Here is a tiny trained network, its code and every weight. The questions are about switching its units off for an input and a target symbol, where a switched-off unit gives its printed mean instead of its output.

import numpy as np


def w(rows, s, z=0):
    codes = np.array(rows[::2]) - 128.0
    scale = np.full(codes.shape[1], s)
    scale[-1] = z or s
    return codes * scale


def f(y):
    return np.maximum(y, 0)


def softmax(a):
    e = np.exp(a - a.max(-1, keepdims=True))
    return e / e.sum(-1, keepdims=True)


def log_softmax(a):
    a = a - a.max(-1, keepdims=True)
    return a - np.log(np.exp(a).sum(-1, keepdims=True))


def net(x, mask):
    ids = ['αδεμξτ'.index(c) for c in x.split()]
    T = len(ids)
    res = E[ids] + P[:T]
    u = 0
    for l in range(2):
        q, k, v = (res @ M[l].T for M in (Q, K, V))
        z = softmax(np.where(np.tri(T) > 0, q @ k.T / 4**0.5, -1e9)) @ v
        res = res + np.where(mask[u], z, O[l][:, -1]) @ O[l][:, :-1]
        u += 1
        y = f(res @ A[l][:, :-1].T + A[l][:, -1])
        res = res + np.where(mask[u : u + 4], y, B[l][:, -1]) @ B[l][:, :-1]
        u += 4
    return log_softmax(res[-1] @ U[:, :-1].T + U[:, -1])


Q, K, V, O, A, B = {}, {}, {}, {}, {}, {}
E = w([
[171,97,83,197],'α',
[122,63,75,196],'δ',
[124,64,54,227],'ε',
[107,55,104,185],'μ',
[72,35,252,169],'ξ',
[137,101,116,73],'τ',
],0.015)
P = w([
[155,161,198,137],'0',
[219,137,166,136],'1',
[66,202,2,152],'2',
[199,77,79,104],'3',
[104,222,114,127],'4',
[178,58,47,80],'5',
[106,228,127,98],'6',
[126,7,19,87],'7',
[83,231,147,77],'8',
[165,49,44,69],'9',
[91,246,168,11],'10',
],0.0089)
Q[0] = w([
[178,70,84,124],'0.h0',
[107,99,132,120],'0.h0',
[137,144,147,251],'0.h0',
[115,129,113,121],'0.h0',
],0.014)
K[0] = w([
[66,188,121,1],'0.h0',
[148,132,114,15],'0.h0',
[164,203,182,138],'0.h0',
[136,135,124,125],'0.h0',
],0.0069)
V[0] = w([
[158,66,81,135],'0.h0',
[168,102,87,72],'0.h0',
[31,1,101,178],'0.h0',
[105,107,149,92],'0.h0',
],0.014)
O[0] = w([
[150,164,170,194,226],'0.h0',
[208,114,214,155,147],'0.h0',
[110,114,119,186,255],'0.h0',
[179,7,101,110,97],'0.h0',
],0.012,0.0085)
A[0] = w([
[77,69,136,163,177],'0.n0',
[3,180,159,96,2],'0.n1',
[233,175,98,71,48],'0.n2',
[165,103,124,237,213],'0.n3',
],0.0072,0.0022)
B[0] = w([
[227,191,177,75,171],'0.n0',
[133,175,254,39,134],'0.n1',
[21,77,60,104,134],'0.n2',
[220,126,223,48,247],'0.n3',
],0.0059,0.015)
Q[1] = w([
[201,119,113,245],'1.h0',
[85,117,98,10],'1.h0',
[161,226,183,17],'1.h0',
[24,83,2,153],'1.h0',
],0.0081)
K[1] = w([
[103,87,236,198],'1.h0',
[130,175,60,91],'1.h0',
[138,35,85,91],'1.h0',
[2,173,47,218],'1.h0',
],0.0076)
V[1] = w([
[1,179,83,145],'1.h0',
[115,7,104,60],'1.h0',
[167,231,19,152],'1.h0',
[93,93,142,219],'1.h0',
],0.0069)
O[1] = w([
[125,158,86,199,7],'1.h0',
[115,118,89,131,102],'1.h0',
[247,145,122,113,70],'1.h0',
[113,72,162,155,144],'1.h0',
],0.012,0.017)
A[1] = w([
[2,95,165,45,36],'1.n0',
[105,125,216,122,82],'1.n1',
[248,84,141,75,4],'1.n2',
[158,156,41,183,16],'1.n3',
],0.0076,0.0024)
B[1] = w([
[119,170,53,182,233],'1.n0',
[158,120,47,126,248],'1.n1',
[76,229,1,135,198],'1.n2',
[62,82,34,186,129],'1.n3',
],0.0075,0.014)
U = w([
[99,205,138,165,129],'α',
[121,123,153,187,78],'δ',
[100,146,83,216,4],'ε',
[120,86,180,152,126],'μ',
[106,2,183,171,227],'ξ',
[95,99,107,40,154],'τ',
],0.009,0.0042)

Each question gives the input, a string of symbols that net reads in full, and the target symbol t.
The units are the heads (4 rows each of Q, K, V and O) and the neurons (one row each of A and B). Each row of codes is followed by its name. A weight is (code - 128) times the scale printed after its matrix; where a second scale follows, it is the last column's (O, A, B and U).
mask holds one flag per unit, layer by layer, with each layer's heads first. A switched-off unit (its flag False) gives its mean, the last column of its rows in O or B, instead of its output. The means were averaged over made-up inputs and are rounded, as every weight is.
A unit's drop is (log p(t) with every unit on - log p(t) with that unit switched off) / (log p(t) with every unit on - log p(t) with every unit switched off).
The circuit of an input: a set's keep is (log p(t) with only the set's units on - log p(t) with every unit switched off) / (log p(t) with every unit on - log p(t) with every unit switched off). Starting from all 10 units, units are removed one at a time, each time the one whose removal leaves the highest keep (on an exact tie, the one counted first), for as long as the keep stays at least 0.8.
circuit, biggest first: the units of the circuit, biggest drop first
unit that matters most: the unit with the biggest drop
k most important neurons: the k neurons with the biggest drops, biggest first
k most important neurons of layer l: the k neurons of layer l with the biggest drops, biggest first
drop when u is switched off: that unit's drop, to one decimal
input μ ξ δ μ μ τ μ ξ δ τ ξ, target ε: 4 most important neurons	[1.n0 0.n3 1.n1 0.n0]
input ε ξ δ α α ξ α ξ α α α, target ε: circuit, biggest first	[1.h0 0.h0]
input μ μ μ μ ε, target ξ: circuit, biggest first	[1.n2 1.n0]
input α ε ξ α α μ α μ τ, target ξ: 2 most important neurons	[1.n2 1.n0]
input τ α μ τ ε μ μ ε, target τ: circuit, biggest first	[1.n2 0.h0 1.h0]
input μ ξ δ α, target ξ: unit that matters most	1.h0
input ξ ξ τ, target ε: 2 most important neurons	[0.n3 1.n3]
input τ τ α α, target τ: circuit, biggest first	[0.h0 1.h0]
input μ τ α δ, target τ: 2 most important neurons of layer 1	[1.n2 1.n0]
input δ α μ α ε ε ε δ τ μ, target τ: circuit, biggest first	[1.n2 0.h0]
input ξ δ α μ α μ α ε τ, target ξ: 3 most important neurons	[0.n3 1.n2 1.n0]
input μ δ μ α ε α, target α: 2 most important neurons	[1.n2 0.n3]
input μ ξ τ ξ μ δ ξ ξ μ δ α, target ε: circuit, biggest first	[1.h0 1.n0]
input α δ δ α α τ α ξ ε α τ, target ε: unit that matters most	1.n0
input α μ α τ δ ξ α α μ, target ε: 3 most important neurons	[1.n0 1.n1 0.n3]
input δ ε τ α α α, target τ: 3 most important neurons	[1.n2 1.n0 0.n3]
input τ μ ξ μ μ ξ μ μ δ μ μ, target ξ: 2 most important neurons	[1.n2 0.n3]
input ε μ ξ τ τ μ ξ τ δ, target ξ: 2 most important neurons	[1.n2 0.n1]
input μ μ α α ξ α ε τ τ μ, target τ: drop when 0.h0 is switched off	1.8
input α μ μ ξ δ μ τ ε ε, target ξ: circuit, biggest first	[1.n2]
input μ ξ α, target ξ: drop when 1.n1 is switched off	0.2
input ξ α μ μ α α α ξ μ, target ε: drop when 0.h0 is switched off	0.1
input τ ε α τ μ δ, target τ: drop when 0.h0 is switched off	0.4
